How the elements are linked:
ζ: q742->q114, q333->q159, q60->q606, q410->q968, q908->q430, q550->q660, q668->q598, q339->q585, q524->q564, q355->q726, q843->q165, q258->q560, q726->q39, q160->q410, q656->q557, q270->q343, q729->q60, q803->q302, q737->q230, q948->q656, q557->q441, q820->q145, q97->q541, q302->q737, q899->q314, q165->q742, q661->q544, q323->q939, q369->q270, q585->q747, q481->q948, q127->q160, q430->q667, q541->q258, q890->q265, q230->q772, q225->q323, q598->q251, q958->q853, q767->q908, q853->q339, q544->q398, q564->q361, q361->q890, q439->q729, q445->q767, q100->q528, q39->q550, q314->q225, q772->q803, q921->q439, q145->q333, q159->q25, q649->q843, q265->q524, q606->q921, q747->q958, q560->q562, q25->q820, q528->q369, q343->q100, q562->q97, q114->q649, q31->q127, q667->q445, q660->q355, q251->q592, q133->q668, q98->q661, q968->q31, q939->q899, q592->q133, q997->q98, q441->q481, q398->q997
α: q742->q165, q333->q145, q60->q729, q410->q160, q908->q767, q550->q39, q668->q133, q339->q853, q524->q265, q355->q660, q843->q649, q258->q541, q726->q355, q160->q127, q656->q948, q270->q369, q729->q439, q803->q772, q737->q302, q948->q481, q557->q656, q820->q25, q97->q562, q302->q803, q899->q939, q165->q843, q661->q98, q323->q225, q369->q528, q585->q339, q481->q441, q127->q31, q430->q908, q541->q97, q890->q361, q230->q737, q225->q314, q598->q668, q958->q747, q767->q445, q853->q958, q544->q661, q564->q524, q361->q564, q439->q921, q445->q667, q100->q343, q39->q726, q314->q899, q772->q230, q921->q606, q145->q820, q159->q333, q649->q114, q265->q890, q606->q60, q747->q585, q560->q258, q25->q159, q528->q100, q343->q270, q562->q560, q114->q742, q31->q968, q667->q430, q660->q550, q251->q598, q133->q592, q98->q997, q968->q410, q939->q323, q592->q251, q997->q398, q441->q557, q398->q544
θ: q742->q528, q333->q445, q550->q598, q668->q410, q339->q820, q524->q439, q355->q592, q843->q343, q258->q265, q726->q133, q656->q544, q270->q939, q803->q948, q737->q557, q948->q661, q557->q398, q820->q430, q97->q361, q302->q656, q165->q100, q369->q323, q585->q145, q481->q98, q541->q890, q890->q606, q230->q441, q598->q968, q958->q159, q853->q25, q564->q729, q361->q60, q100->q314, q39->q668, q772->q481, q145->q667, q159->q767, q649->q270, q265->q921, q747->q333, q560->q524, q25->q908, q528->q225, q343->q899, q562->q564, q114->q369, q660->q251, q251->q31, q133->q160, q592->q127, q441->q997
ξ: q333->q747, q60->q361, q410->q668, q908->q25, q668->q39, q524->q560, q160->q133, q656->q302, q270->q649, q729->q564, q948->q803, q557->q737, q820->q339, q899->q343, q661->q948, q323->q369, q369->q114, q481->q772, q127->q592, q430->q820, q890->q541, q225->q528, q598->q550, q767->q159, q544->q656, q564->q562, q361->q97, q439->q524, q445->q333, q100->q165, q314->q100, q921->q265, q145->q585, q159->q958, q265->q258, q606->q890, q25->q853, q528->q742, q343->q843, q31->q251, q667->q145, q251->q660, q133->q726, q98->q481, q968->q598, q939->q270, q592->q355, q997->q441, q441->q230, q398->q557
ρ: q742->q747, q333->q481, q60->q31, q410->q323, q908->q544, q550->q649, q668->q369, q339->q737, q524->q668, q355->q165, q843->q339, q258->q726, q726->q742, q160->q225, q656->q564, q270->q25, q729->q968, q803->q560, q737->q97, q948->q524, q557->q361, q820->q557, q97->q660, q302->q562, q899->q430, q165->q585, q661->q439, q323->q767, q369->q159, q585->q230, q481->q265, q127->q314, q430->q398, q541->q355, q890->q592, q230->q541, q225->q445, q598->q270, q958->q803, q767->q661, q853->q302, q544->q729, q564->q598, q361->q251, q439->q410, q445->q98, q100->q145, q39->q114, q314->q667, q772->q258, q921->q160, q145->q441, q159->q948, q649->q853, q265->q133, q606->q127, q747->q772, q560->q39, q25->q656, q528->q333, q343->q820, q562->q550, q114->q958, q31->q899, q667->q997, q660->q843, q251->q343, q133->q528, q98->q921, q968->q939, q939->q908, q592->q100, q997->q606, q441->q890, q398->q60
σ: q742->q726, q333->q528, q60->q398, q410->q439, q908->q939, q550->q562, q668->q524, q339->q843, q524->q948, q355->q541, q843->q660, q258->q772, q726->q258, q160->q921, q656->q25, q270->q598, q729->q544, q803->q958, q737->q339, q948->q159, q557->q820, q820->q343, q97->q737, q302->q853, q899->q31, q165->q355, q661->q767, q323->q410, q369->q668, q585->q165, q481->q333, q127->q606, q430->q899, q541->q230, q890->q441, q230->q585, q225->q160, q598->q564, q958->q114, q767->q323, q853->q649, q544->q908, q564->q656, q361->q557, q439->q661, q445->q225, q100->q592, q39->q560, q314->q127, q772->q747, q921->q98, q145->q100, q159->q369, q649->q550, q265->q481, q606->q997, q747->q742, q560->q803, q25->q270, q528->q133, q343->q251, q562->q302, q114->q39, q31->q60, q667->q314, q660->q97, q251->q361, q133->q265, q98->q445, q968->q729, q939->q968, q592->q890, q997->q667, q441->q145, q398->q430

In the rows, 65 stands for zero.

The rows follow the links: the fewer symbols apart two elements are, the more alike their rows tend to be.

Each row is also shifted at random along 5 hidden directions that mean nothing.

Some elements, each with a row of numbers:
q660: 80 56 66 56 64 80 67 89 60 66 86 64 68 66 54 78 65 84 61 70 70 82 41 89 65 59 78 68 67 63 59 53 75 63 58 80 80 72 38 70 70 82
q997: 83 80 59 62 66 62 66 63 72 64 64 62 72 67 62 59 58 65 73 64 56 60 72 61 70 63 68 67 69 68 60 56 67 61 66 58 60 74 70 62 76 62
q410: 87 65 49 60 62 74 64 72 69 61 73 53 47 67 64 57 51 65 64 65 63 66 60 61 69 79 58 74 69 56 58 79 48 71 82 66 71 72 47 73 64 48
q127: 36 68 63 68 46 80 53 70 66 66 64 57 66 61 65 66 60 80 61 67 61 64 71 56 56 64 61 56 73 56 54 84 60 67 70 72 66 47 58 48 79 77
q667: 82 82 77 60 75 54 63 43 68 58 61 79 64 69 69 52 57 55 62 74 57 53 93 46 83 47 60 71 59 72 65 73 63 63 59 53 65 53 87 54 67 60
q97: 56 66 71 59 64 73 67 91 63 69 73 59 80 72 53 73 65 79 65 62 71 59 58 85 69 78 55 63 72 62 63 84 63 64 62 87 77 65 43 73 70 76
q339: 54 81 74 66 62 58 65 48 68 61 64 72 68 78 68 46 63 55 58 61 55 58 86 56 65 61 52 75 75 65 59 103 62 69 67 68 73 51 70 63 65 67
q230: 71 73 60 62 60 65 67 66 69 63 71 59 77 69 64 66 74 74 70 53 53 75 57 71 50 55 83 65 72 63 57 58 77 61 67 64 56 77 67 61 76 72
q258: 71 66 60 59 65 60 62 68 65 58 68 53 69 68 71 74 68 76 66 60 66 65 58 65 57 65 71 60 65 57 59 73 63 66 73 68 54 74 62 65 70 61
q165: 66 61 79 56 74 67 59 76 75 61 71 86 76 74 60 67 59 72 62 79 76 61 65 68 87 62 56 56 56 65 60 72 72 74 49 78 79 51 65 57 62 82
q853: 57 73 63 60 69 63 72 60 64 61 72 67 61 75 64 53 66 54 70 58 56 68 62 72 65 71 64 80 71 71 62 72 63 65 67 62 71 77 62 75 57 58
q225: 79 64 55 64 64 70 59 59 67 51 65 62 51 65 69 66 60 61 70 68 62 76 63 58 71 58 73 64 60 65 52 51 70 71 72 52 55 77 76 59 66 64
q544: 36 72 51 74 50 81 68 76 70 77 64 50 65 71 57 51 62 61 68 49 47 66 63 73 52 85 53 78 84 58 59 87 52 65 81 69 66 75 52 73 74 60
q355: 62 72 65 54 78 50 64 64 66 57 71 72 82 61 66 73 49 74 80 72 83 46 70 59 82 69 67 59 56 73 69 50 65 67 53 71 82 63 64 64 58 65
q737: 68 67 88 62 79 53 69 63 79 73 64 80 82 70 59 59 69 69 48 76 61 62 77 64 82 44 62 62 64 62 71 72 75 61 53 74 67 49 73 59 77 76
q528: 67 54 54 73 57 72 59 68 62 64 62 67 61 64 68 69 66 62 74 59 72 69 56 66 56 81 63 61 61 67 60 64 67 74 66 63 63 65 64 62 54 69
q726: 51 63 55 60 60 62 54 62 65 59 69 56 68 63 75 71 65 79 68 65 67 66 61 56 55 63 76 57 63 58 60 65 64 69 71 64 61 60 64 57 66 62
q921: 76 71 59 56 75 62 63 74 64 62 66 57 68 60 61 77 56 71 76 68 74 48 65 64 77 77 66 59 59 70 68 51 56 61 66 63 59 79 66 65 67 53
q323: 52 57 57 63 66 78 62 79 69 65 66 66 52 65 60 64 57 59 68 72 69 68 56 68 74 77 58 67 60 67 60 62 62 69 66 63 66 74 61 65 64 63
q265: 54 60 66 68 62 58 61 67 61 68 55 60 72 57 71 81 69 69 72 63 77 52 65 62 57 78 61 51 59 65 73 61 61 63 63 64 57 58 68 62 61 60
q398: 66 74 66 65 67 70 72 72 65 72 66 63 72 61 54 66 66 67 68 67 56 70 64 73 68 60 73 68 70 70 66 45 72 55 59 63 64 80 64 65 78 72
q369: 69 61 48 72 68 56 70 56 61 61 62 65 58 61 72 65 60 48 85 59 77 64 62 61 66 84 65 67 56 76 69 43 64 73 67 55 69 81 69 79 43 53
q772: 70 69 66 59 76 48 63 57 78 63 61 68 75 68 69 61 70 68 64 65 60 61 67 55 68 52 74 59 62 63 67 59 69 63 63 57 53 65 80 58 71 56
q361: 52 63 62 73 54 69 70 75 51 72 62 54 73 61 60 80 71 70 74 51 72 65 59 81 48 81 67 61 73 70 68 59 68 62 65 74 68 73 53 75 61 77
q343: 77 58 63 74 57 69 70 65 58 67 68 70 60 66 64 66 67 60 67 61 69 77 62 75 59 68 66 66 65 69 64 57 73 71 61 67 72 68 61 71 56 81
q159: 76 54 80 66 65 76 58 71 71 76 62 82 57 70 63 58 75 60 53 72 60 63 59 67 67 68 47 68 60 57 72 91 59 63 60 69 64 39 64 59 61 62

From each start, follow one symbol. Which element do you reach?
Answer with the element's name.
start 65 73 50 77 52 65 75 59 62 72 60 56 73 65 63 56 67 55 79 41 58 66 65 71 45 82 66 70 80 72 66 61 65 65 72 65 71 79 60 76 59 69
ρ	q361
start 99 65 61 72 59 61 65 51 66 58 65 72 61 70 72 53 59 55 69 61 68 66 73 57 65 72 56 68 66 67 60 79 64 81 70 67 75 62 69 68 54 69
α	q343
start 68 64 74 70 55 72 57 63 63 69 61 76 68 67 67 65 76 64 65 60 58 67 67 68 53 62 62 63 64 67 63 74 70 64 56 63 63 49 71 55 63 74
ζ	q333
start 30 72 58 68 47 86 52 74 63 64 62 57 62 67 64 65 73 67 73 54 48 68 57 68 45 76 65 68 70 64 55 78 59 59 68 55 51 65 64 53 70 64
ξ	q333
start 89 74 72 67 61 62 73 55 58 59 64 50 59 65 67 61 61 65 51 67 58 70 82 60 69 50 66 69 76 59 60 77 64 63 81 67 60 73 66 67 80 68
ρ	q31
start 85 63 51 53 79 56 68 67 70 57 77 61 59 67 70 65 51 67 69 70 76 60 57 61 77 72 68 70 60 62 64 62 55 73 70 66 77 76 53 78 54 46
ρ	q114
start 58 65 60 60 72 69 66 78 70 73 62 63 63 59 56 67 65 66 70 68 61 62 56 69 68 69 68 65 63 67 72 45 65 55 62 58 55 78 65 65 71 55
ζ	q544
start 79 61 75 76 55 65 61 58 69 75 52 68 71 65 67 59 81 67 52 61 54 73 70 62 48 51 66 58 70 55 65 76 74 61 65 67 54 47 74 53 74 77
σ	q145
start 65 72 50 60 62 75 60 82 74 69 65 59 71 65 58 63 59 69 79 58 57 57 56 67 63 85 63 67 69 66 61 63 57 62 70 60 61 78 61 61 72 55
σ	q445
start 59 54 79 55 77 62 61 79 70 69 67 65 69 66 62 78 74 79 47 75 69 65 56 71 71 55 64 55 58 52 69 75 66 60 63 72 55 56 63 61 75 64
σ	q803
start 46 84 56 64 71 32 71 39 60 49 60 52 83 63 78 72 54 66 85 56 75 42 85 49 66 69 73 58 65 77 66 53 61 66 71 58 61 81 78 71 59 54
ρ	q355
start 60 60 65 71 56 62 60 60 59 67 61 66 69 57 69 74 65 72 68 66 76 59 68 59 57 67 67 55 63 65 68 60 65 66 59 66 73 49 63 59 60 75
σ	q890
start 63 61 71 65 63 62 62 76 59 70 59 67 82 57 62 83 65 72 75 62 78 51 65 70 64 80 60 52 64 70 73 61 65 62 55 73 68 60 60 64 60 74
ξ	q541
